The same points and some others measured another way (B), then each row and its match in B:
B (72 x 23):
[[ -26  -84 -102   43  -48  132   46   36 -332  284  122 -180  655  137
    34   54  194   24  109  288  439 -280  343]
 [ -14  155 -127 -245 -188    1  -15 -411  266 -166 -385  196 -422  456
  -357  198  -38  -86 -161  262   44  165  -49]
 [ 155 -180  158  207  115  236   91  228 -129  268  410  -92  466 -190
   492  -91 -121   78  -39 -356  -50   29  -89]
 [  96  -67  147 -198 -215   24   46  -32  417  -80  -97  157 -320  288
    54  148  -32  -61 -168  -30 -138  200 -144]
 [ -59  343  -18  205 -249  381   20 -143 -117  -63  166  -92 -195 -240
   123 -152 -134 -168  -86  143 -258  387 -568]
 [-111  186 -109  267  -42  241  113  -57 -401  155  214 -116  146 -367
    82  -15  -78   28  152   87   85  -35 -221]
 [ 242 -355  462 -247  175  -73   54  153  676  144  197  181  -86  164
   110  388  -93   88 -113 -439  317   -3  186]
 [ -53  -87  272 -278 -218  -59   75  101  308   12  -41   41 -302  187
   -68  275  234  -79  149  148  296 -123   73]
 [  35  223   37  190  252  357  -56 -251 -235  144  278 -112  222 -188
    54 -125 -175  -62  -14 -144  244  157 -161]
 [ 226 -303  449 -319    9  -53   14  130  773   60  118  180 -190  292
    50  374  -31    6 -178 -274  231   92  131]
 [  62   -2  375  200  209  328   13  185  -74  279  604 -209  314 -436
   326  -31  -48  -42  128 -289  345   36 -131]
 [  39  -71  269   20  177  231  -27  135 -266  244  325 -218  391  -13
   309 -174  202  -97  203 -142  375 -127  102]
 [-146  137   53 -357 -286  -15  -29 -213  133 -107 -319   16 -370  471
  -342  166  336 -209  134  490  369  -80  123]
 [   3 -158  208 -153 -213  -93  184  173  264   -5  -37  157 -402   40
   150  233   44   47  103 -126  -91  -60 -126]
 [ 152 -144  -13 -205  -28  -63   26 -193  471   13 -166  250  -72  408
  -174  355 -161   88 -277  -34  120   79  161]
 [  88   34  124   54  156  300  -60  -54 -233  129  205 -136  275   76
   282 -272   29 -125    0 -178   82  109  -73]
 [  -6    2  678   -6  122  351  -66  342   11  258  668 -358  200 -330
   334  -80  310 -245  319 -131  618  -33  -46]
 [ -30  323 -152  269  341  302    6 -427 -475   72   92  -11  -15 -268
    23 -210 -296    3   69 -265   47  127 -313]
 [  74   94  -51  330  381  294   48 -182 -302  263  363  -47  391 -366
   128  -23 -341  130  -19 -335  211   42 -112]
 [-292  229  -59   47 -601  234   76  137 -327   81   99 -312  152  -84
   -78   47  420 -209  265  833  270 -138  -69]
 [ -69  -40  206 -291 -686    5   88  208  450 -159 -140   38 -466  319
    44  195  301 -205  -27  445 -168  138 -197]
 [ 206 -152 -191  245  382  177   53 -145 -291  344  215   -2  789   24
   206  -33 -292  227 -173 -343  168  -69  221]
 [ 115  -50 -242 -234  374 -138  -25 -593  145   65 -401  299   29  572
  -467  321 -203  166 -165 -106  473 -134  449]
 [-260  344 -294  112  139  176    5 -407 -738  153  -89 -174  213  -71
  -328  -46  150  -42  382  373  615 -317  147]
 [-105  -37  -53 -226 -694  -81  167   99  302 -123 -282  111 -363  331
   -84  293  202  -65  -42  531 -200    7 -106]
 [ -77 -185  169 -355 -271 -131   69  130  216   89 -136   -4  -10  411
  -154  326  399  -50  183  371  499 -316  385]
 [ -99 -132 -258 -123 -681 -164  236   97  312   23 -257  144   -2  277
  -268  577   84  135 -118  682   12 -166  149]
 [ 105  -93  -97  -90   15  -69  112 -202  222   -5 -205  264 -190  236
   -60  238 -233  154 -165 -177  -90   33  -11]
 [  67   62  -72 -123   82  -25   48 -362  222  -78 -244  272 -399  228
  -182  197 -241   62 -137 -168  -25  131 -105]
 [ -61 -111 -168 -155 -579 -131  210   81  233  -50 -292  173 -210  294
   -75  348   84   68  -82  414 -212  -66  -27]
 [ 267 -245  574   93  251  350  -32  380  106  270  663 -186  427 -174
   706 -230   -8  -84  -39 -599   72  173 -126]
 [ -23   62 -467  134   -5  139   35 -299 -454  199 -129  -50  632  252
  -146   18  -44  102  -82  338  220 -157  265]
 [  19   66  215 -358   29   28  -80 -256  221 -123 -239   97 -470  468
  -120   -7  152 -204   42  -35  210   91    4]
 [ -34   59   53 -248 -121  -22   16 -204  178  -75 -236  119 -367  336
  -176  145   88  -90   28  129  154   19    5]
 [-111  371   47   72   95  339  -79 -311 -360   -5   86 -148 -137  -99
   -18 -249   41 -223  164   60  206  141 -274]
 [   3  -76  -45 -109 -231  -73  147  -33  232    8 -145  171 -190  166
   -78  314  -51   92  -52  115   -6  -35   -7]
 [ 205  -31   63  141  348  306  -57 -135 -188  187  245  -55  427   58
   325 -244 -189   -1 -156 -404   30  174  -50]
 [ 192 -291  396   94  -80  272   44  477  110  290  562 -214  593 -100
   589  -56   98  -43  -72 -197   72   58   -2]
 [-104  187  242  156 -178  324   60  150 -148   81  376 -209  -79 -397
   236  -83   91 -163  194   81   66  105 -388]
 [  81  146   87  268  163  367    2  -88  -79  173  413 -102  241 -342
   171  -40 -269  -11  -99 -195   90  230 -267]
 [ -72  135 -134 -239 -298  -24   44 -293  125 -174 -415  166 -463  428
  -231  118   69 -101  -51  302  -87   87 -104]
 [ 212 -350  441 -247   35  -50   50  219  651  140  189  128  -10  213
   129  366   -9   49 -120 -284  288   -2  190]
 [-148  331   21   88 -217  336  -20 -125 -256    4  126 -199  -63 -122
     5 -144  125 -232  123  326  111  142 -299]
 [ 249 -286  125  238  174  234   93  252  -39  344  475  -78  722 -128
   516  -31 -195  152 -175 -405   -7   33   44]
 [  74  -71  323 -468   46  -29 -118 -172  466  -19 -148   79 -224  581
  -237  213  231 -174   -9   62  553  -13  304]
 [ -72  197 -300  284  180  198   88 -308 -508  172   64  -27  253 -234
   -64  -11 -220  121   83   -7  167  -87  -81]
 [   8  100 -101  217 -189  296   44  -20  -62  164  269 -123  400 -145
    37   97 -113   -7 -145  255   76  138 -120]
 [ -31    7 -107 -254  -97  -83   30 -284  120  -33 -347  158 -192  459
  -287  228   69   -3  -21  219  225  -91  188]
 [ -25 -281  226 -250 -391 -111  147  338  344  127   31    5   48  237
    14  407  313   12  103  304  302 -257  261]
 [ 142 -121  158   41  339  231  -50    0 -223  286  291 -146  577   98
   260 -151   38  -11   37 -266  394  -81  223]
 [ -50  307 -464 -219 -243    1  -39 -707  107 -259 -651  267 -428  643
  -547  140 -129  -76 -288  459  -93  232  -61]
 [-194  407  -36   67   17  307  -54 -313 -469   18   34 -202  -74  -96
  -136 -194  143 -220  260  273  330    5 -178]
 [ -88 -127 -111 -172  109 -236  178 -146 -156   99 -297  184 -163  200
  -192  288   72  185  290  -33  349 -446  283]
 [-105  125  -13 -279   11  -71   27 -335  -59 -107 -385  145 -515  347
  -246   67  137  -84  206   73  223 -118   27]
 [ 129 -190  111 -267 -224  -65   39  -11  594   19  -98  173  -59  425
  -142  402   -4   20 -242  135  160   59  179]
 [ 105   43  -65  138  358  249  -34 -238 -387  192  126  -66  404   61
   185 -242 -126   18  -15 -280  159   19   28]
 [  14 -169 -137  -85 -281 -142  217   30  168   16 -211  227 -173  186
     1  315  -70  171  -58   68 -176  -89  -10]
 [  92   48 -164 -127  196  -17    8 -463   86  -51 -317  264 -239  372
  -190   94 -228   69 -155 -188   29   83   24]
 [ 171 -177 -281 -111   -6 -141  109 -300  428   61 -280  350   80  419
  -297  502 -354  270 -396   -8   47   29  245]
 [ 124 -134   -8  232  429  147   98  -16 -374  315  277  -23  509 -183
   303  -69 -207  196   75 -478  188 -162   93]
 [  61  110 -207  -91  492  -83   50 -632 -166  -76 -431  353 -474  252
  -194   -3 -340  146   16 -511    9  -18  -47]
 [ -58  256  -71   79  350  281 -106 -403 -419  187  109 -160  330   -5
  -207  -83   10  -82  142   77  637  -88  149]
 [-267  312   88    5 -224  266  -10  -39 -389   84  136 -302   20 -142
  -108  -64  382 -255  384  524  496 -141  -60]
 [  56  152  -19  234  503  282  -22 -303 -357  246  277  -71  340 -254
    29  -74 -261   68   61 -333  391    1  -13]
 [ 214 -159   -5 -175 -201  -21   46 -128  682  -30 -131  273  -85  415
  -117  389 -248   78 -459   13 -106  264   22]
 [-115  155   16  260  -24  239  133   35 -359  161  295 -131   79 -453
   160  -13  -50   18  220    1  100  -55 -258]
 [ 168 -108  432  302  -50  382   92  434  223  242  756 -155  295 -554
   591   19 -210   -2 -121 -362 -125  287 -406]
 [  17    9  -47  -17  177  214  -81 -158 -357  245   91 -199  614  263
    -4 -114  184  -75   77  148  536 -175  345]
 [ 125 -142  171  151 -326  302   71  368   71  169  407 -174  441  -67
   500  -74   36  -62 -163   46 -217  191 -199]
 [-139  251 -108  166  117  229   27 -233 -482  140  101 -133  131 -196
   -72  -69   10  -34  231  113  342 -110  -70]
 [ 182 -309  434   68   29  263   22  466   44  326  569 -234  620  -74
   599  -96  145  -55    9 -252  180  -13   76]
 [ 186   74  396  283 -118  491   10  238  303   76  656 -128   60 -465
   534 -114 -282 -129 -271 -313 -333  565 -633]]
Rows of B count from 0, top down.

[   7  -38   23  -99  -46 -131  131   23  -37  192  -11 -176  -23 -120
   32  167  162   48  -59  -28   -8   51   66 -138  108   88   65   72
 -131 -113] | 13
[-188  -76  126   44 -108 -150   53  -75  135  146   53 -109   11   81
 -230  118  120   21  -87 -160  232   10  -39 -227 -128  192 -233   13
 -130   98] | 63
[ 122 -218 -161 -113  -75  -11    7  206 -101    0   79    2  -41  206
  258 -183 -175 -240  -35  163  -19   10  -29   96 -236   21  114  220
   -6   49] | 44
[ 390  -54  -59 -205  -75  226  -16   81 -181 -328  128 -102 -209  208
  407 -352 -466 -102  -79  290  102    4 -110  236 -456  162  102   72
   68  -87] | 12
[-100 -144  150  212 -104  312 -136  135  238 -647    1  185 -450 -432
  337  178 -104  136  -69  171 -251  -48  104   30  147 -388  -87 -338
  255  -61] | 4
[ 205  197   60 -234 -104  106  -89   50 -231 -314  -96  207 -281 -150
  314  156 -207   51   74   72 -150  -19   -6  286  -54 -150  131 -108
  -21 -143] | 24
[ 149  -72 -109 -223  -16  -60   49   78 -155  147    1  -27   10   50
  177   39  -54 -100  -36   87  -71   -9   52   30  -10   94  172  180
 -109 -148] | 7
[  17   18   53 -130  -62 -256  249   44 -101  320  -38 -291    8  -71
  -21  150  259   57  -33  -96   79   90   52 -140   69  148   92  109
 -218  -61] | 6
[ -93  401  328 -220 -130  -83 -155 -305  -45 -110 -187  393 -112 -106
 -338  550   -7  221   45 -316  135 -145    0   62  -33   84 -261 -304
 -258 -124] | 58
[ 136 -122 -111 -145    8  -96  191  227 -126  146  -61 -135  -57 -199
  314  116  127  -47  -35  160 -232   35  181    9  242  -83  313  138
  -86 -204] | 70
[-243  -63  125   76 -119   13 -168 -126  194 -102   52  163  -95  -22
 -151  217   -8   42  -64 -143   76  -49  -40 -181  -57   36 -283  -91
  -15   58] | 57
[-102 -142   45   45  -77   27  -44  -40  140  -48   91  -49  -74  -17
    4   63  -16   15 -100  -10   60   -2   -8 -175  -51   84 -144    0
    7  -14] | 55
[ 351   24 -168 -437   15  -77   34   42 -316  212  -37   84  105  256
  162  -28 -240 -203  -16  131    5  -80   35  210 -184  252  246  254
 -219 -234] | 25
[ -53  193  172 -180 -155 -119 -110 -294  -58   91   51   55   15  295
 -321  101 -110   40  -27 -279  391   -7 -218  -77 -418  370 -305   22
 -218   88] | 22
[-151  110   92  -15 -238   18 -248   19 -106 -309   40  222 -313  -12
  157  110  -85   -5  131 -164  -25  112 -225   88 -236 -216 -139  -32
   61  279] | 1
[ 224 -194  -98 -124  -44  -47  222  170 -117  125  112 -377  -40  125
  261 -252  -57 -100  -97  190  100   88  -13  -26 -196  194  163  219
  -49  -35] | 11
[ 156  -30 -116 -259  -28   87 -160  -49 -132  -13   71  140   -5  157
  182   -7 -283 -134  -39   92  -37  -45  -26   76 -163  152   69  167
  -50 -163] | 67
[ 223  -61   -6 -131  -21  -40  252  256 -127  -30 -103 -152 -163 -239
  323   82   73   20  -31  210 -166    6  195  117  172 -120  289  -14
  -72 -199] | 37
[-526 -191 -176   40 -132 -137 -504  153   92   26  -90  873   11  -42
  -20  552   97 -318  165 -234 -471 -117   59  -11  264 -506  -96  140
    6  197] | 40
[  95  336  147 -312 -148   36 -246 -244 -206 -178  -56  322 -142  108
  -62  220 -273   71   68 -171  132  -50 -149  174 -300  142 -132  -92
 -143  -66] | 31
[-161  116  181   43 -231  259 -445  -80   65 -679   21  531 -405  -30
   99  165 -345   45   70  -86  -27  -67 -183  183 -299 -256 -329 -282
  158  178] | 50
[  30 -337 -107   81  -66  158  -35  187  100 -197  184 -124 -155   47
  335 -230 -181 -136 -113  230  -38   38  -34  -62 -159  -18   -1  116
  168   44] | 32
[-203 -237  117  278   20  314  -81  177  380 -552 -101  196 -417 -877
  409  522  171  246 -108  235 -612  -97  387 -136  760 -580   72 -412
  287 -365] | 71
[  84 -214  -55   11  -91  188  -83   81   51 -268  174  -62 -183  115
  279 -224 -286  -95  -99  185   48   16  -84    5 -289   51  -53   59
  137   36] | 51
[-165  181  162 -150  -73 -133 -108 -259   15  145  -71  176   11 -105
 -273  461  129  136  -14 -274   47  -47   19 -167  109  140 -171  -64
 -210 -136] | 21
[  17 -314  -39  122  -47  -98  343  352   59   75   36 -433 -153 -246
  324  -54  267   -4  -97  191 -123  125  153 -135  194 -137  205   86
   28   -8] | 30
[ 118  283  226 -214 -114  -95  105 -141 -161  -23  -87 -102 -143  -54
  -85  189   17  198    0 -130  211   18  -53   51 -153  186  -65 -135
 -215  -88] | 56
[ 509  -54  -85 -331   61  320  -61  118 -115 -422  -98  351 -139   18
  407  -38 -569 -128 -107  465 -173 -295  227  444 -119   14  237 -119
   11 -476] | 19
[  31  246  184 -148 -143   43 -105  -19 -133 -325 -140  259 -295 -229
  126  318  -62  141   85  -70  -98  -33   -5  196    1 -188   -9 -228
  -54  -66] | 46
[ -92  164  192 -112 -101  -21 -103 -279   28   -1   29   19  -68   -6
 -211  243  -17  170  -56 -209  199   -7  -93 -156 -115  244 -244  -92
 -127  -65] | 45
[  -2  -67   91  -24  -34  -92  189   73   69   68  -74 -120  -68 -209
   15  220  177   89  -85   22  -26  -33  157  -93  175    5   41  -70
 -111 -146] | 2
